[ 10 -11  14  -7   2 -15 -10  -8   1  20   5   8 -13  -5  -3  39 -36   1
  52   1  13   3] | 10
[ 11  -9  -4  -1  -4  10  -5   9   5   1  -8  -8  -5   0 -24 -23 -13  13
  20  -4  18  -6] | 5
[-11 -57  -6  14  18  25   1  16   6 -25 -34 -23   6   4  -4 -32  -4  -4
   6 -16  15 -13] | 1
[ 21  10  22  -5  21 -34 -22 -20  32  28  43  20 -17   0  -1  49 -63  19
  61  20  -4  16] | 8
[  6 -29   3  -5  21  -6  -7  -2  18   0   9  -5  -7  -5   1  18 -51  20
  33   3   6   0] | 6
[  5 -27  12  -3  11   3   3  -7  23   6   5  -4  -8   3   3  18 -44   5
  29   4  13  -7] | 8
[ -7 -40   5  11  -9  23   9   8  10 -11 -11 -13  -2   2   3  -3 -22  -3
  19 -10  28 -19] | 5
[  2 -30   7   8  26   8  -7   2  19 -12  -2  -5  -3   4  -2  -5   1  22
  23   7  15 -10] | 3
[  0 -25 -10   6  -3  14  -3  20   0 -16  -3 -12   3  -3 -20 -32   2  28
   8  -2   1  -1] | 8
[  1 -21   8   2   2   7  -3  11  30   1  -1  -3  -6  -1  -7  29 -35   6
  26  -1  19  -5] | 0
[ -1 -28   7   4   6  15  -1  13  -5   1  -9  -9  -5   3   0  20 -27  -1
  21  -8  25 -11] | 9
[  3  -4   7  11  31   9  -6  -4  19 -13   5  -9  -2   4   0  -1 -26  25
  11   8  -4  -9] | 2
[ -5 -47 -10  10  -3  10  -3   9  10 -24   5  -7   5  -4  -2 -39  -8  30
  16 -11  30   1] | 9
[ -1 -36 -14   6  13  17 -10  17  24 -24  -8  -9   4   5 -18 -31 -17  30
  17  -3  28 -14] | 8

[ -7   9   4 -27   1  23   1   2   9  -8  -1   9  34  -3 -11  -4 -10  -5
   1  -4  17 -43  14   7   9  -4   2 -15  21   2   2  20  10  -7   7 -22
  -4] | 4
[  0  17  19  10  27 -17  -2   4  10   2  13   3  10  19  -2 -12  10 -10
 -56 -22  20  27  -9 -16  14 -28 -11  17  18  -6   2 -19  30 -10  12  -9
 -14] | 10
[ -1  -4  -4 -26  23  11  -2 -17   6  -4 -13 -11 -25  17  12 -18 -14  19
 -23  -5   2 -31   1  12  41   2  10   9   9 -23   2  -7   5  12  27  -2
  -1] | 3
[ -7 -15 -11 -10 -31   1   4   6 -14   3  -1   7  19 -37  -2  10   3  15
  42  20   8 -22  22  15 -44  13  -5 -26 -16  26  -9  29 -16  -5 -15 -11
  10] | 5
[  6   8   6   6 -11 -14  -8   7  -4   0   2  -6 -13 -10  -6   3  14 -31
 -10   9  -7  32  -1 -22  16   4   1  -5 -10  19 -23 -31  -3  -1 -23  -6
   0] | 5
[  0  12  18  29 -15 -22  -3  14  -4   8   8   2   3  -7 -10   6  27 -28
 -13   4  -1  32  -2 -22  -2  -1 -11  -1 -20  11  -7 -25  -4  -9 -17  -1
  -5] | 8
[ 15   9  13   1  27   1 -21  17   8  -3  -6  -4   1  11   7  -7   6 -11
 -40 -10  -8  14   2  -5  17   9  -4  -2  -1  12 -17 -12 -16   2  -5  -3
  -2] | 8
[ -6   8   3 -13  -3   8  13  -2  14  -6 -11   2  -9  -7  -7   8   3 -13
 -15   4  -1  -9  -7  -9  51  -1   4 -13  -7   1  15 -23   9  10  -8 -15
  -9] | 0
[-18  11  -1   9 -20   4  14   0  15   6   8  16  -1  -2 -34   1  19 -28
   9   1  13 -11 -10  -9  37 -14   3  -7  10 -19  30 -22  11  -6   8 -13
 -14] | 1

[  6   7  -2 -15   2   2 -10   2  -9  -5  -2  -5  -9 -17  18   3   5 -10
 -17   1   7  11   8  -1   4   0   4  -2 -11  -9  -5  -9  -6  12   7  -4
   2  -2  -4  -2  13   2] | 4
[  0 -23  -1 -17   3 -14 -38 -24  29  22  13  12  11  22  14  -3  36   0
  35 -25  -9 -18 -34   6   6   9  22 -27   4   9   4  13  -3  -1  -6  -1
  15 -28  63   2  -7 -35] | 10
[ -3   3 -21  11   3  -6  -8 -22  21   6   8   2  12  29 -16  -8   0  32
  34   5 -12 -24 -18  24 -30  -4  12  15  20   5  16  -6  20   8 -22   3
  -7 -17  45  -9 -18 -31] | 2
[  9  10   3   4  -7  -4  -3   8  -6  -9   4   4  -4  -9   1  -1  -2   5
  -3 -10   3   0  15  21 -42   4   6   3  -5  -5  16  -9   2 -18  -8   3
 -14 -24 -15  -9   1  16] | 5
[ -1  15   2   2 -14   3 -23   0  -1  -7   5 -11   0 -32  11   0   2   8
 -11   6 -21  -3  -2  14 -11  13  -6  -6   0 -24 -35  -8   3   3  -9  -3
  21  -5  23   5  -5 -10] | 6
[  3 -10  -2 -14   2  -8 -13  -8  13   7   8   4   6  15  12   0  22  -8
  21 -17   1  -8 -16   2  14   3  12 -13  -7   6   9   9  -4   0  -4  -1
   1 -19  35  -3  -3 -18] | 7
[ -2   6  -2 -11   4   3 -28  -9  11   5  -9  -3   4  -8  19   3  16 -15
 -10   8   6   0 -21 -18  51   0   4 -17   1  -4 -30   3  -6  37   8  -7
  38  11  21   6 -11 -28] | 0
[ -9 -16  13  -7   2  -3  -2  -4 -10   5   0   3  -6   1   4   1   6 -15
  -5  -9  -2   0   2  -5   0   8  12   7   0  12   0   8  -2  -4  17   7
  -7   5   9   2  11  17] | 1
[ -9 -10  19  -8  -5 -23 -51 -14  21  12   3  11   8 -13  27   2  24 -16
  -3 -24  -5 -16 -27  -4  19  25  12 -17   2   1 -30  23  -5   9   2   5
  34 -15  45   7 -23  -2] | 4

[  2   0   0   2  -2   5   8  -2   2  -7  -7  -4  -2  -5   0   3   2   2
   7 -10  -3  17  -1   0   1   2   2   1   1   0   4   0   4  -1  -1   4
   1   1  -1] | 2
[  0   1   1   1   1   8   0   0   1 -15  -5   1  -2   6   1  -2 -12  -5
   6  -5  -5   5   0   0  -2   5   8  -3   6  -2  -3  -2  -2  -2   1   6
   1 -10  -1] | 6
[  2  -4  -5  11   8   7 -12  -1  -4  -3 -11 -10  -1  -9  -1  -2  15   6
  -8   5  -3   2   1   1  -1 -20   2   3   6   1   5  -2  13  -5   0   5
   1  33   6] | 4
[-3  0 -1  1 -1  4 -5  0  1 -5 -7 -4 -2 -1  3  0  6  1  3 -5 -3 -9 -1 -4
  0  7  6  4  1 -1  2  2  4 -7  0  3 -1 11  0] | 1
[  0  -3  -1   2   1   4 -15  -1   3  -7 -13   0  -3  -5   3 -11  13  12
  14  -9  -2  -3  17 -10  -1   3   9   1  14   0   0   4   3  -5  -9   1
  -2  40 -10] | 0
[  1  -3  -4  18  -6  10  -9 -12   1  -5   5  19  -5   0   0   1   0   8
   3   1  -5   1   7   0   1 -16 -13  -9  -1  16   5  -6  -1   0   0   9
  -2  -5  -5] | 2
[-1  4 -3 -1  0  8  0  3  0 -5 -5  0  4 -2  1  0  0 -2  3 -2 -5  5  0  0
 -1 -5  3  0 -1  0 -1  1 -1  0  1  7  1 -2  1] | 9
[ -4  -1   0   1  -1   8  -2   0   1   9  -2   2  -4   0   1   0   0   2
   6  -3  -4 -14  -4  -1   0   0   8  -3   1   1  -2   3  -1  -3   4   6
  -1  -1   0] | 5
[ -1   6  -1  20   0   9   8   2  -2  12 -11   2   4   6   4 -15  12   0
  -1  -4  -5  -7   0   0   5   1  -3   6  11   0   1  -1   2   0 -10   7
   0  36   1] | 3
[  2  -4  -7  -8  -4  14 -14   1  -6  -3  16   5  -3   2 -17  -7  18  -3
 -31  24  -5 -54   0   9   0 -37  -9   1 -15   1   6  -8  11   3  10  12
   1  27  11] | 5
[ -7  -1  -1 -13  -1   9   0  -1   3 -13   0   3   0  -4  -4   2   3   6
  -3   9  -6 -63  -1  -1   1  -2   1   5 -12  -1   0   6   1   2   0   7
  -3  12   1] | 6
[ -8  -1   8 -40  -2  10  -3   4  -2  -5   0  -4 -24   0   6  -2   4  -7
  -4  -5  -4  -1 -24   3   0  24  17 -17   1   0   2  -2   2   0   3   8
   2   7 -12] | 10
